Below is a small trained network, with its code and all its weights. Each question gives an input and a class and asks what happens when units are switched off, that is, made to give their printed mean instead of their output.

import numpy as np


def w(rows, s, z=0):
    codes = np.array(rows[::2]) - 128.0
    scale = np.full(codes.shape[1], s)
    scale[-1] = z or s
    return codes * scale


def f(y):
    return np.maximum(y, 0)


def log_softmax(a):
    a = a - a.max(-1, keepdims=True)
    return a - np.log(np.exp(a).sum(-1, keepdims=True))


def net(x, mask):
    res = np.array(x, float).reshape(1, 5) / 4 @ E
    y = f(res @ A[0][:, :-1].T + A[0][:, -1])
    res = res + np.where(mask, y, B[0][:, -1]) @ B[0][:, :-1]
    return log_softmax(res[-1] @ U[:, :-1].T + U[:, -1])


A, B = {}, {}
E = w([
[151,120,255,64,176,204],'x0',
[81,93,119,107,127,176],'x1',
[40,32,140,91,132,169],'x2',
[57,178,100,126,221,97],'x3',
[33,197,183,117,43,113],'x4',
],0.0091)
A[0] = w([
[12,196,70,129,114,61,172],'N0',
[142,124,148,127,157,108,57],'N1',
[159,88,142,148,33,132,208],'N2',
[152,159,142,160,135,129,156],'N3',
[77,184,203,121,43,124,171],'N4',
[175,97,66,140,208,156,187],'N5',
[105,100,116,92,126,87,146],'N6',
[123,135,138,112,110,124,70],'N7',
[111,173,213,127,175,155,253],'N8',
[122,79,10,154,65,77,225],'N9',
[79,173,122,122,253,118,178],'N10',
[82,156,120,145,134,110,132],'N11',
[155,108,93,138,164,149,234],'N12',
[208,90,161,99,141,174,191],'N13',
],0.016,0.0058)
B[0] = w([
[149,6,127,226,119,176,251],'N0',
[111,127,109,112,114,151,136],'N1',
[127,134,126,36,114,100,221],'N2',
[75,60,143,115,137,177,159],'N3',
[118,238,119,102,185,117,242],'N4',
[98,171,133,34,115,119,211],'N5',
[197,186,108,165,114,117,156],'N6',
[123,106,119,90,136,140,137],'N7',
[139,99,111,51,84,94,220],'N8',
[99,238,140,60,162,116,251],'N9',
[112,254,134,104,159,117,212],'N10',
[162,116,149,161,115,141,168],'N11',
[164,60,145,139,85,102,187],'N12',
[140,55,109,211,103,136,224],'N13',
],0.016)
U = w([
[134,133,121,34,146,154,254],'0',
[109,192,136,91,231,186,140],'1',
[201,1,106,201,130,226,63],'2',
],0.0094,0.00048)

Each question gives the input, the list of numbers given to net, and the class t.
The units are the neurons (one row each of A and B). Each row of codes is followed by its name. A weight is (code - 128) times the scale printed after its matrix; where a second scale follows, it is the last column's (A, B and U).
mask holds one flag per neuron, in row order. A switched-off neuron (its flag False) gives its mean, the last column of its row in B, instead of its output. The means were averaged over made-up inputs and are rounded, as every weight is.
A unit's drop is (log p(t) with every unit on - log p(t) with that unit switched off) / (log p(t) with every unit on - log p(t) with every unit switched off).
The circuit of an input: a set's keep is (log p(t) with only the set's units on - log p(t) with every unit switched off) / (log p(t) with every unit on - log p(t) with every unit switched off). Starting from the 12 units with the biggest drops (on a tie, the unit counted first), units are removed one at a time, each time the one whose removal leaves the highest keep (on an exact tie, the one counted first), for as long as the keep stays at least 0.8.
circuit, biggest first: the units of the circuit, biggest drop first
k most important neurons: the k neurons with the biggest drops, biggest first
drop when u is switched off: that unit's drop, to one decimal
input [-1,-8,3,-5,5], class 1: 2 most important neurons -> N4, N8
input [7,7,-4,4,-4], class 0: circuit, biggest first -> N8
input [7,2,2,6,-1], class 0: 3 most important neurons -> N8, N4, N9
input [3,-8,-6,6,-8], class 0: 4 most important neurons -> N12, N4, N5, N9
input [-6,4,-2,2,1], class 2: 2 most important neurons -> N0, N4
input [-2,-2,7,-1,3], class 1: 2 most important neurons -> N8, N13
input [4,-8,-3,5,-2], class 0: 3 most important neurons -> N8, N4, N9
input [-7,8,-4,-5,6], class 1: 2 most important neurons -> N9, N4
input [-6,1,0,-8,6], class 1: 2 most important neurons -> N4, N9
input [4,-6,0,7,-7], class 0: 4 most important neurons -> N4, N12, N8, N5
input [-6,-8,-1,0,4], class 1: 2 most important neurons -> N9, N13
input [-4,-2,0,-8,3], class 1: 2 most important neurons -> N8, N9
input [2,-7,7,-3,-2], class 2: drop when N4 is switched off -> 0.1
input [-4,5,5,2,8], class 2: drop when N0 is switched off -> 2.2
input [-5,4,-8,5,6], class 2: drop when N1 is switched off -> 0.0
input [-5,-2,0,2,4], class 2: circuit, biggest first -> N0
